Below are the code and all the weights of a small trained network. Each question names an input and a class and asks about switching units off, where a switched-off unit gives its printed mean instead of its output.

import numpy as np


def w(rows, s, z=0):
    codes = np.array(rows[::2]) - 128.0
    scale = np.full(codes.shape[1], s)
    scale[-1] = z or s
    return codes * scale


def norm(h):
    return h / np.sqrt((h * h).mean(-1, keepdims=True) + 1e-5)


def f(y):
    return np.maximum(y, 0)


def log_softmax(a):
    a = a - a.max(-1, keepdims=True)
    return a - np.log(np.exp(a).sum(-1, keepdims=True))


def net(x, mask):
    res = np.array(x, float).reshape(1, 8) / 4 @ E
    u = 0
    for l in range(3):
        y = f(norm(res) @ A[l][:, :-1].T + A[l][:, -1])
        res = res + np.where(mask[u : u + 4], y, B[l][:, -1]) @ B[l][:, :-1]
        u += 4
    return log_softmax(norm(res)[-1] @ U[:, :-1].T + U[:, -1])


A, B = {}, {}
E = w([
[122,214,175,204,135,154,189,33,80],'x0',
[134,130,129,127,128,128,128,135,122],'x1',
[140,129,129,135,130,126,131,134,120],'x2',
[136,117,2,178,103,170,126,147,135],'x3',
[110,116,127,129,126,124,125,113,143],'x4',
[119,55,148,112,56,101,171,98,45],'x5',
[130,149,187,205,44,104,24,176,76],'x6',
[179,139,163,115,45,188,64,107,195],'x7',
],0.0074)
A[0] = w([
[139,208,160,201,131,172,183,42,104,32],'0.n0',
[117,140,247,87,122,95,157,125,167,74],'0.n1',
[255,87,137,97,92,215,126,45,178,5],'0.n2',
[114,62,102,97,46,131,151,53,71,31],'0.n3',
],0.0073,0.003)
B[0] = w([
[119,25,124,163,117,163,106,92,138,253],'0.n0',
[156,171,172,105,170,92,248,180,212,213],'0.n1',
[10,156,131,103,93,167,116,206,111,211],'0.n2',
[179,220,80,91,126,104,91,81,169,208],'0.n3',
],0.011,0.005)
A[1] = w([
[130,161,190,180,86,91,35,129,116,57],'1.n0',
[135,114,143,51,72,121,173,71,34,111],'1.n1',
[9,131,61,158,255,68,216,142,10,66],'1.n2',
[113,162,139,158,222,173,86,116,167,2],'1.n3',
],0.0083,0.002)
B[1] = w([
[9,111,77,120,186,70,151,143,71,195],'1.n0',
[194,219,60,130,121,133,33,127,154,180],'1.n1',
[67,133,152,85,89,177,96,153,120,253],'1.n2',
[220,246,52,170,71,86,43,77,134,179],'1.n3',
],0.012,0.0067)
A[2] = w([
[111,108,2,179,75,180,156,126,127,201],'2.n0',
[134,113,167,161,118,180,128,63,116,6],'2.n1',
[124,138,164,144,91,187,133,151,172,57],'2.n2',
[175,17,115,67,147,80,79,198,182,66],'2.n3',
],0.011,0.0012)
B[2] = w([
[163,125,175,98,157,93,209,183,150,254],'2.n0',
[160,77,65,91,154,195,97,41,125,158],'2.n1',
[84,90,126,109,167,134,113,199,12,169],'2.n2',
[155,101,118,189,140,189,145,18,99,189],'2.n3',
],0.011,0.0097)
U = w([
[114,119,122,129,174,110,152,118,104,255],'0',
[71,131,170,100,95,227,87,173,81,65],'1',
[202,36,126,220,135,223,135,2,104,68],'2',
[250,226,92,140,82,63,85,100,183,88],'3',
[218,86,216,153,153,93,215,176,169,130],'4',
],0.0089,0.0057)

Each question gives the input, the list of numbers given to net, and the class t.
The units are the neurons (one row each of A and B). Each row of codes is followed by its name. A weight is (code - 128) times the scale printed after its matrix; where a second scale follows, it is the last column's (A, B and U).
mask holds one flag per neuron, layer by layer. A switched-off neuron (its flag False) gives its mean, the last column of its row in B, instead of its output. The means were averaged over made-up inputs and are rounded, as every weight is.
A unit's drop is (log p(t) with every unit on - log p(t) with that unit switched off) / (log p(t) with every unit on - log p(t) with every unit switched off).
The circuit of an input: a set's keep is (log p(t) with only the set's units on - log p(t) with every unit switched off) / (log p(t) with every unit on - log p(t) with every unit switched off). Starting from all 12 units, units are removed one at a time, each time the one whose removal leaves the highest keep (on an exact tie, the one counted first), for as long as the keep stays at least 0.8.
circuit, biggest first: the units of the circuit, biggest drop first
unit that matters most: the unit with the biggest drop
k most important neurons: the k neurons with the biggest drops, biggest first
k most important neurons of layer l: the k neurons of layer l with the biggest drops, biggest first
input [4,8,-7,6,2,-2,2,-5], class 4: 2 most important neurons : 2.n0; 0.n0
input [-2,-1,-4,2,3,5,8,2], class 0: 2 most important neurons : 1.n0; 1.n2
input [7,-3,-7,-5,-6,-5,-7,8], class 1: unit that matters most : 0.n2
input [-2,-7,-4,-4,-6,-6,6,0], class 0: 3 most important neurons : 1.n0; 0.n3; 1.n1
input [5,3,-6,6,3,-4,7,7], class 0: circuit, biggest first : 1.n0; 1.n2
input [0,-5,-5,4,-3,5,7,-2], class 0: 2 most important neurons : 1.n0; 1.n3
input [7,0,-7,-7,-2,-2,4,5], class 2: 3 most important neurons : 0.n0; 2.n1; 2.n0
input [-7,-8,-3,7,-8,0,3,-5], class 2: 4 most important neurons : 2.n3; 0.n2; 1.n0; 1.n3
input [-4,-4,5,7,-8,6,-1,0], class 4: 3 most important neurons : 2.n0; 1.n3; 2.n1
input [2,7,5,-5,1,-8,-7,-7], class 3: 2 most important neurons : 1.n3; 0.n2
input [7,-3,1,-7,6,-1,6,1], class 2: 4 most important neurons : 0.n0; 2.n0; 2.n1; 0.n2
input [-8,7,2,3,2,7,0,0], class 2: 2 most important neurons : 2.n3; 1.n3
input [-4,6,-2,-5,-3,-2,-3,-6], class 1: 3 most important neurons : 1.n2; 2.n0; 0.n3
input [4,1,5,7,-4,-2,0,-7], class 1: unit that matters most : 1.n2
input [0,-4,1,-5,5,-4,-1,1], class 4: 3 most important neurons : 0.n1; 0.n3; 1.n1
input [-8,-6,-2,1,-5,8,1,3], class 2: 2 most important neurons : 2.n3; 1.n3
input [-8,5,0,-8,-5,-2,8,6], class 0: 2 most important neurons of layer 2 : 2.n0; 2.n1
input [7,-5,-2,8,4,8,-3,-4], class 3: circuit, biggest first : 0.n3; 1.n1
input [3,7,2,-7,-4,7,0,3], class 3: 2 most important neurons of layer 1 : 1.n1; 1.n2
input [-6,-8,-8,5,1,-5,-2,3], class 2: unit that matters most : 2.n3
input [-6,-5,0,5,0,-1,-4,-4], class 2: 2 most important neurons of layer 1 : 1.n0; 1.n3
input [-6,5,-8,-2,-2,-7,-1,-5], class 3: 2 most important neurons of layer 1 : 1.n3; 1.n0
input [-3,8,1,2,-3,-3,3,-5], class 1: 2 most important neurons of layer 0 : 0.n3; 0.n0
input [8,3,6,-6,1,6,-1,1], class 2: 2 most important neurons of layer 2 : 2.n1; 2.n0
input [1,4,-4,3,-1,8,4,7], class 3: 2 most important neurons of layer 1 : 1.n1; 1.n2
input [5,0,-3,-3,-4,6,5,-6], class 1: 3 most important neurons of layer 1 : 1.n2; 1.n3; 1.n0
